Here is a tiny trained network, its code and every weight. The questions are about switching its units off for an input and a target symbol, where a switched-off unit gives its printed mean instead of its output.

import numpy as np


def w(rows, s, z=0):
    codes = np.array(rows[::2]) - 128.0
    scale = np.full(codes.shape[1], s)
    scale[-1] = z or s
    return codes * scale


def f(y):
    return y / 2 * (1 + np.tanh(0.7978845608 * (y + 0.044715 * y**3)))


def softmax(a):
    e = np.exp(a - a.max(-1, keepdims=True))
    return e / e.sum(-1, keepdims=True)


def log_softmax(a):
    a = a - a.max(-1, keepdims=True)
    return a - np.log(np.exp(a).sum(-1, keepdims=True))


def net(x, mask):
    ids = ['αβγεηθπ'.index(c) for c in x.split()]
    T = len(ids)
    res = E[ids] + P[:T]
    u = 0
    for l in range(2):
        r = res
        for j in range(2):
            rows = slice(4 * j, 4 * j + 4)
            q, k, v = (r @ M[l][rows].T for M in (Q, K, V))
            z = softmax(np.where(np.tri(T) > 0, q @ k.T / 4**0.5, -1e9)) @ v
            o = O[l][rows]
            res = res + np.where(mask[u + j], z, o[:, -1]) @ o[:, :-1]
        u += 2
        y = f(res @ A[l][:, :-1].T + A[l][:, -1])
        res = res + np.where(mask[u : u + 12], y, B[l][:, -1]) @ B[l][:, :-1]
        u += 12
    return log_softmax(res[-1] @ U[:, :-1].T + U[:, -1])


Q, K, V, O, A, B = {}, {}, {}, {}, {}, {}
E = w([
[234,38,139,148,76,169,206],'α',
[50,103,14,127,39,181,190],'β',
[178,124,179,19,222,25,124],'γ',
[191,101,16,87,251,194,178],'ε',
[244,236,248,7,41,161,165],'η',
[91,194,53,154,225,41,30],'θ',
[18,14,240,18,6,228,7],'π',
],0.0033)
P = w([
[139,223,99,192,209,239,131],'0',
[223,20,103,46,119,97,236],'1',
[15,131,54,40,85,245,3],'2',
[47,245,216,246,252,219,154],'3',
[252,16,11,3,23,3,222],'4',
[111,167,154,79,49,169,4],'5',
[4,251,251,236,250,218,218],'6',
[242,23,82,8,70,29,217],'7',
[150,183,183,104,43,130,6],'8',
],0.0033)
Q[0] = w([
[247,37,5,4,12,26,130],'0.h1',
[247,37,5,4,11,27,129],'0.h1',
[247,38,5,4,10,27,126],'0.h1',
[9,219,251,252,235,230,121],'0.h1',
[252,144,240,13,164,4,253],'0.h2',
[4,117,16,244,94,252,4],'0.h2',
[252,134,234,16,167,3,252],'0.h2',
[252,138,240,13,164,3,253],'0.h2',
],0.0033)
K[0] = w([
[253,3,6,4,6,3,235],'0.h1',
[253,4,6,4,5,4,234],'0.h1',
[253,4,7,4,5,4,234],'0.h1',
[3,253,252,252,244,253,23],'0.h1',
[253,202,253,3,7,4,252],'0.h2',
[4,60,4,253,249,253,3],'0.h2',
[252,189,253,3,5,4,251],'0.h2',
[253,195,252,3,7,4,252],'0.h2',
],0.0033)
V[0] = w([
[251,3,24,4,40,5,237],'0.h1',
[248,4,11,8,101,6,241],'0.h1',
[252,5,91,4,19,11,233],'0.h1',
[172,216,207,51,51,210,86],'0.h1',
[207,182,158,7,66,16,127],'0.h2',
[25,5,165,162,75,15,29],'0.h2',
[46,44,15,30,244,57,37],'0.h2',
[223,124,227,37,23,37,203],'0.h2',
],0.0033)
O[0] = w([
[250,6,60,1,35,62,142,178],'0.h1',
[253,8,38,3,69,64,147,197],'0.h1',
[247,9,103,1,19,72,149,152],'0.h1',
[82,225,253,24,58,239,84,150],'0.h1',
[160,236,245,28,167,35,128,160],'0.h2',
[83,21,189,203,90,26,97,3],'0.h2',
[70,16,125,17,185,57,15,163],'0.h2',
[209,214,238,115,128,51,205,109],'0.h2',
],0.0032,0.0013)
A[0] = w([
[171,3,4,28,3,242,198,156],'0.n1',
[235,40,240,34,5,243,246,164],'0.n2',
[52,83,152,23,5,189,3,218],'0.n3',
[118,128,233,14,8,218,9,227],'0.n4',
[235,19,8,55,246,6,226,208],'0.n5',
[230,215,7,25,164,7,66,238],'0.n6',
[236,100,252,23,21,9,219,134],'0.n7',
[237,4,3,88,5,252,248,184],'0.n8',
[167,6,250,18,7,33,84,167],'0.n9',
[104,9,44,29,5,186,28,182],'0.n10',
[10,249,202,237,227,251,196,252],'0.n11',
[18,251,222,248,218,249,247,245],'0.n12',
],0.0033)
B[0] = w([
[142,19,41,18,52,220,182,210],'0.n1',
[169,117,222,30,22,226,227,205],'0.n2',
[18,114,213,9,16,141,3,187],'0.n3',
[70,140,250,6,14,198,5,200],'0.n4',
[222,57,51,60,245,81,213,230],'0.n5',
[218,173,73,9,230,26,65,236],'0.n6',
[164,126,233,45,105,40,226,211],'0.n7',
[219,49,31,49,70,229,208,220],'0.n8',
[81,29,233,13,82,66,188,210],'0.n9',
[45,19,94,9,55,179,44,198],'0.n10',
[62,135,216,149,245,176,192,254],'0.n11',
[62,108,210,138,248,179,214,247],'0.n12',
],0.0033,0.0049)
Q[1] = w([
[155,58,58,102,46,45,52],'1.h1',
[203,44,60,99,24,23,80],'1.h1',
[215,31,34,158,40,6,124],'1.h1',
[113,59,7,190,212,52,80],'1.h1',
[250,13,23,29,245,37,253],'1.h2',
[197,62,16,110,32,37,146],'1.h2',
[85,169,77,206,11,106,15],'1.h2',
[177,77,22,124,29,47,110],'1.h2',
],0.0031)
K[1] = w([
[88,250,222,244,152,240,106],'1.h1',
[108,239,240,218,134,247,161],'1.h1',
[78,138,247,208,177,251,193],'1.h1',
[41,47,127,178,193,215,49],'1.h1',
[120,98,251,67,85,209,143],'1.h2',
[88,139,243,166,157,245,128],'1.h2',
[66,182,6,238,218,181,57],'1.h2',
[69,149,238,192,171,249,111],'1.h2',
],0.0033)
V[1] = w([
[75,196,30,192,107,153,19],'1.h1',
[38,32,9,97,162,95,8],'1.h1',
[25,114,221,81,17,147,5],'1.h1',
[215,109,58,112,242,82,248],'1.h1',
[119,238,252,59,15,157,60],'1.h2',
[181,25,8,193,17,252,230],'1.h2',
[166,243,252,57,72,6,52],'1.h2',
[27,35,208,53,7,246,41],'1.h2',
],0.0033)
O[1] = w([
[77,39,234,106,202,94,203,2],'1.h1',
[103,29,248,242,249,10,10,74],'1.h1',
[15,37,252,200,5,251,12,81],'1.h1',
[207,231,6,59,243,11,142,214],'1.h1',
[44,218,176,9,3,252,78,144],'1.h2',
[247,4,57,223,99,203,229,153],'1.h2',
[13,253,220,26,3,147,108,111],'1.h2',
[49,4,237,74,38,252,27,219],'1.h2',
],0.0033,0.0046)
A[1] = w([
[250,244,5,78,120,101,245,200],'1.n1',
[233,101,42,176,246,214,68,253],'1.n2',
[24,243,251,112,65,232,241,9],'1.n3',
[104,127,236,152,237,3,252,187],'1.n4',
[168,183,193,17,17,105,36,213],'1.n5',
[246,9,18,112,77,63,247,7],'1.n6',
[251,206,9,182,210,3,61,73],'1.n7',
[155,251,4,139,241,3,42,226],'1.n8',
[4,219,229,252,247,5,4,230],'1.n9',
[208,54,26,221,236,4,237,121],'1.n10',
[148,26,253,185,227,38,252,220],'1.n11',
[222,66,17,185,193,3,197,35],'1.n12',
],0.0033,0.003)
B[1] = w([
[252,241,125,250,7,22,68,219],'1.n1',
[251,58,91,56,207,237,4,190],'1.n2',
[16,147,17,253,11,29,246,163],'1.n3',
[32,134,189,29,230,4,172,172],'1.n4',
[126,51,54,66,208,87,29,254],'1.n5',
[105,208,216,193,48,185,243,218],'1.n6',
[109,7,4,252,31,4,4,163],'1.n7',
[235,202,164,225,4,3,7,196],'1.n8',
[252,250,252,83,3,43,136,207],'1.n9',
[51,10,37,246,237,132,230,194],'1.n10',
[6,4,251,68,249,26,193,171],'1.n11',
[29,46,39,252,69,88,251,164],'1.n12',
],0.0033,0.0094)
U = w([
[51,4,113,21,252,246,58,254],'α',
[251,242,141,89,19,94,4,249],'β',
[66,83,16,212,61,14,103,13],'γ',
[232,161,54,177,160,241,146,36],'ε',
[5,234,25,139,85,159,252,67],'η',
[99,51,251,246,18,151,177,34],'θ',
[50,156,228,83,200,29,234,51],'π',
],0.0033,0.0028)

Each question gives the input, a string of symbols that net reads in full, and the target symbol t.
The units are the heads (4 rows each of Q, K, V and O) and the neurons (one row each of A and B). Each row of codes is followed by its name. A weight is (code - 128) times the scale printed after its matrix; where a second scale follows, it is the last column's (O, A, B and U).
mask holds one flag per unit, layer by layer, with each layer's heads first. A switched-off unit (its flag False) gives its mean, the last column of its rows in O or B, instead of its output. The means were averaged over made-up inputs and are rounded, as every weight is.
A unit's drop is (log p(t) with every unit on - log p(t) with that unit switched off) / (log p(t) with every unit on - log p(t) with every unit switched off).
top k neurons: the k neurons with the biggest drops, biggest first
top k neurons in layer l: the k neurons of layer l with the biggest drops, biggest first
heads that matter: for each layer, one digit per head in row order, 1 if its drop is at least 0.15 and else 0, layers parted by /
input θ θ π ε θ, target α: top 3 neurons -> 0.n5, 0.n4, 0.n3
input π π η γ α γ ε, target ε: heads that matter -> 10 / 11
input π γ ε θ θ α η, target π: top 4 neurons -> 0.n12, 0.n11, 1.n4, 1.n11
input γ α π β, target ε: top neuron -> 0.n5
input π θ γ θ β, target α: heads that matter -> 01 / 11
input θ θ η η θ α π, target π: heads that matter -> 10 / 00
input θ θ π π η ε, target α: heads that matter -> 00 / 00
input θ θ η β, target π: heads that matter -> 10 / 10
input η ε θ ε π β η, target θ: top 2 neurons in layer 0 -> 0.n10, 0.n12
input α β θ π ε η β, target γ: top 2 neurons in layer 0 -> 0.n5, 0.n8
input θ ε π γ, target γ: heads that matter -> 10 / 11
input α θ θ ε, target π: heads that matter -> 10 / 10
input θ θ α θ θ θ θ, target π: heads that matter -> 10 / 00
input θ θ α, target α: top neuron -> 1.n1
input θ α η, target α: heads that matter -> 00 / 00
input θ γ θ β θ η θ, target π: top 3 neurons -> 0.n12, 0.n11, 1.n4
input α β θ π γ, target α: heads that matter -> 00 / 11
input γ θ α ε, target π: top 2 neurons -> 0.n12, 0.n11
input α η π θ θ γ β ε, target α: top 3 neurons -> 0.n4, 0.n3, 0.n5
input ε η γ α η θ α, target η: top neuron -> 1.n3
input θ α ε θ θ, target γ: top 4 neurons -> 0.n12, 0.n11, 0.n4, 1.n12
input θ θ θ θ θ η θ π, target α: heads that matter -> 01 / 00
input ε θ θ θ β θ γ θ, target γ: heads that matter -> 10 / 01
input π γ α α η γ η ε, target β: top 3 neurons in layer 0 -> 0.n12, 0.n11, 0.n6
